Below is a small trained network, with its code and all its weights. Each question gives an input and a class and asks what happens when units are switched off, that is, made to give their printed mean instead of their output.

import numpy as np


def w(rows, s, z=0):
    codes = np.array(rows[::2]) - 128.0
    scale = np.full(codes.shape[1], s)
    scale[-1] = z or s
    return codes * scale


def norm(h):
    return h / np.sqrt((h * h).mean(-1, keepdims=True) + 1e-5)


def f(y):
    return np.maximum(y, 0)


def log_softmax(a):
    a = a - a.max(-1, keepdims=True)
    return a - np.log(np.exp(a).sum(-1, keepdims=True))


def net(x, mask):
    res = np.array(x, float).reshape(1, 3) / 4 @ E
    u = 0
    for l in range(3):
        y = f(norm(res) @ A[l][:, :-1].T + A[l][:, -1])
        res = res + np.where(mask[u : u + 11], y, B[l][:, -1]) @ B[l][:, :-1]
        u += 11
    return log_softmax(norm(res)[-1] @ U[:, :-1].T + U[:, -1])


A, B = {}, {}
E = w([
[92,114,39,121,25,45,100,216,92,117,119,190],'x0',
[139,119,87,134,64,86,101,133,183,152,254,102],'x1',
[153,233,159,68,196,147,181,136,64,85,162,123],'x2',
],0.0068)
A[0] = w([
[124,187,129,107,170,135,136,150,63,118,97,143,5],'0.n0',
[149,215,146,118,208,154,138,93,73,126,141,113,50],'0.n1',
[133,123,109,133,51,127,104,133,149,133,230,146,121],'0.n2',
[119,126,135,142,143,100,129,118,132,98,127,130,46],'0.n3',
[134,103,115,134,81,133,111,127,218,154,254,121,119],'0.n4',
[145,185,144,123,235,164,140,123,71,125,100,136,8],'0.n5',
[157,124,112,146,99,101,152,146,102,110,63,148,96],'0.n6',
[125,81,113,111,38,124,142,151,176,147,106,108,160],'0.n7',
[125,164,105,114,65,113,132,169,37,112,163,154,12],'0.n8',
[129,190,138,84,185,124,150,144,96,125,195,118,64],'0.n9',
[129,158,141,113,179,136,134,150,130,146,158,123,5],'0.n10',
],0.009,0.0019)
B[0] = w([
[205,154,165,93,110,119,242,139,89,111,104,79,196],'0.n0',
[117,83,158,143,243,160,193,116,93,96,206,190,240],'0.n1',
[59,96,152,2,165,103,185,211,118,187,105,39,236],'0.n2',
[112,124,107,128,104,118,163,136,137,142,137,157,128],'0.n3',
[121,35,125,220,42,110,125,76,193,119,244,65,255],'0.n4',
[28,72,165,71,90,70,144,120,239,103,111,45,235],'0.n5',
[52,158,135,89,119,225,95,122,79,165,211,106,180],'0.n6',
[113,99,137,120,171,100,35,110,154,131,145,203,213],'0.n7',
[159,187,82,192,88,109,77,47,92,131,63,168,207],'0.n8',
[148,204,130,224,130,221,51,107,146,122,119,196,217],'0.n9',
[217,104,105,49,148,142,119,109,80,13,152,124,165],'0.n10',
],0.0094,0.0096)
A[1] = w([
[189,208,95,187,24,131,161,116,109,142,67,92,42],'1.n0',
[139,131,171,65,123,227,115,79,119,145,72,147,133],'1.n1',
[176,139,104,146,33,100,118,136,188,127,89,40,55],'1.n2',
[84,133,122,52,86,62,134,136,52,197,60,145,118],'1.n3',
[132,45,89,196,127,131,35,131,96,133,75,191,140],'1.n4',
[82,197,56,99,129,106,67,159,110,154,136,140,109],'1.n5',
[146,254,100,103,110,121,28,130,63,163,83,222,61],'1.n6',
[205,251,110,121,158,127,184,122,22,111,10,160,7],'1.n7',
[185,102,135,216,177,128,73,150,143,120,150,174,18],'1.n8',
[135,120,158,81,231,175,206,210,87,147,75,138,101],'1.n9',
[139,127,146,28,247,105,118,233,121,119,122,182,65],'1.n10',
],0.0089,0.0016)
B[1] = w([
[89,125,135,99,177,179,172,110,43,186,161,99,185],'1.n0',
[153,172,67,152,106,100,124,212,117,135,71,101,244],'1.n1',
[118,126,170,85,120,143,110,175,175,206,110,185,205],'1.n2',
[107,138,125,94,121,131,52,180,100,77,129,160,222],'1.n3',
[124,133,149,151,142,191,168,129,74,139,147,176,249],'1.n4',
[109,156,187,192,111,235,154,134,96,86,167,115,223],'1.n5',
[166,74,111,87,180,109,253,110,138,227,111,124,253],'1.n6',
[158,97,34,169,139,61,53,50,110,92,239,44,230],'1.n7',
[141,84,108,65,103,103,114,77,70,132,119,180,170],'1.n8',
[42,132,215,93,78,122,100,120,206,102,109,141,238],'1.n9',
[159,118,168,63,96,157,167,116,138,209,94,81,181],'1.n10',
],0.011,0.0056)
A[2] = w([
[202,135,114,110,157,90,106,126,138,199,95,83,89],'2.n0',
[115,79,101,198,151,143,75,171,147,100,138,135,98],'2.n1',
[94,64,126,131,117,93,77,87,187,204,10,143,66],'2.n2',
[149,154,149,185,75,225,104,164,174,152,92,107,145],'2.n3',
[165,121,134,186,125,149,83,114,127,144,228,188,141],'2.n4',
[160,166,156,176,123,137,129,141,152,36,136,61,159],'2.n5',
[178,103,58,160,69,13,134,169,191,162,117,54,3],'2.n6',
[150,160,117,186,187,194,169,196,126,156,66,181,89],'2.n7',
[72,127,83,115,100,124,47,163,43,116,68,116,168],'2.n8',
[169,111,132,160,95,166,162,153,87,195,131,189,166],'2.n9',
[193,109,166,74,185,155,192,195,155,128,76,146,90],'2.n10',
],0.012,0.0022)
B[2] = w([
[110,171,172,119,129,124,122,121,87,116,196,105,141],'2.n0',
[182,187,122,63,136,117,185,105,88,105,62,84,185],'2.n1',
[234,181,99,166,157,156,120,53,101,49,198,175,202],'2.n2',
[105,100,38,98,130,53,92,128,58,144,192,122,167],'2.n3',
[152,189,86,150,112,64,76,121,151,55,22,157,254],'2.n4',
[171,104,105,151,141,136,87,153,125,156,39,246,198],'2.n5',
[137,2,146,153,112,181,220,158,164,208,59,49,198],'2.n6',
[158,98,123,184,184,222,204,131,136,233,205,183,178],'2.n7',
[98,242,114,141,123,102,117,151,141,171,185,74,191],'2.n8',
[138,177,181,151,167,159,162,218,235,79,123,131,208],'2.n9',
[51,97,120,104,69,54,104,147,80,121,48,83,202],'2.n10',
],0.0097)
U = w([
[177,104,186,95,121,110,137,130,67,205,91,146,1],'0',
[11,89,254,30,163,134,191,121,137,69,43,98,140],'1',
[135,16,102,151,36,89,134,126,208,202,165,33,173],'2',
[53,237,97,128,69,93,61,192,145,116,145,107,139],'3',
[118,185,128,170,187,225,207,214,106,208,165,186,149],'4',
[209,136,108,175,161,112,105,21,162,5,97,193,142],'5',
[167,161,41,142,190,122,191,51,18,154,225,46,144],'6',
[171,95,139,61,118,134,115,131,75,193,83,154,2],'7',
],0.0093,0.0052)

Each question gives the input, the list of numbers given to net, and the class t.
The units are the neurons (one row each of A and B). Each row of codes is followed by its name. A weight is (code - 128) times the scale printed after its matrix; where a second scale follows, it is the last column's (A, B and U).
mask holds one flag per neuron, layer by layer. A switched-off neuron (its flag False) gives its mean, the last column of its row in B, instead of its output. The means were averaged over made-up inputs and are rounded, as every weight is.
A unit's drop is (log p(t) with every unit on - log p(t) with that unit switched off) / (log p(t) with every unit on - log p(t) with every unit switched off).
unit that matters most: the unit with the biggest drop
top k neurons: the k neurons with the biggest drops, biggest first
top k neurons in layer l: the k neurons of layer l with the biggest drops, biggest first
input [2,-5,0], class 3: top 3 neurons in layer 0 : (0.n4 0.n1 0.n2)
input [-5,-8,-6], class 5: top 2 neurons : (2.n2 0.n2)
input [5,0,0], class 4: unit that matters most : 1.n6
input [1,5,8], class 5: top 2 neurons : (0.n1 0.n9)
input [2,6,6], class 5: top 4 neurons : (0.n9 0.n4 0.n5 2.n4)
input [5,6,6], class 4: top 4 neurons : (0.n8 0.n5 0.n9 0.n1)
input [3,2,-1], class 3: top 3 neurons : (0.n5 0.n8 0.n7)
input [4,-5,2], class 6: top 2 neurons : (0.n8 0.n2)
input [2,0,0], class 4: top 2 neurons : (0.n8 1.n6)
input [0,-3,-6], class 4: top 2 neurons : (0.n4 0.n5)
input [6,-5,5], class 6: top 2 neurons : (0.n8 1.n7)
input [-7,2,4], class 1: top 2 neurons : (0.n4 0.n1)
input [0,-1,-2], class 4: top 3 neurons : (0.n4 0.n5 0.n2)
input [5,4,3], class 3: unit that matters most : 0.n2
input [-5,1,-2], class 5: top 2 neurons in layer 1 : (1.n6 1.n1)
input [-4,3,7], class 1: top 3 neurons in layer 0 : (0.n4 0.n1 0.n5)
input [7,-8,-2], class 4: top 2 neurons in layer 1 : (1.n6 1.n5)
input [7,1,1], class 4: top 2 neurons in layer 0 : (0.n5 0.n8)
input [-1,3,8], class 5: top 2 neurons in layer 0 : (0.n9 0.n2)
input [1,1,4], class 5: top 2 neurons in layer 0 : (0.n1 0.n5)
input [-3,-2,-7], class 5: top neuron in layer 2 : (2.n4)
input [3,-3,2], class 6: top 3 neurons in layer 0 : (0.n8 0.n2 0.n4)
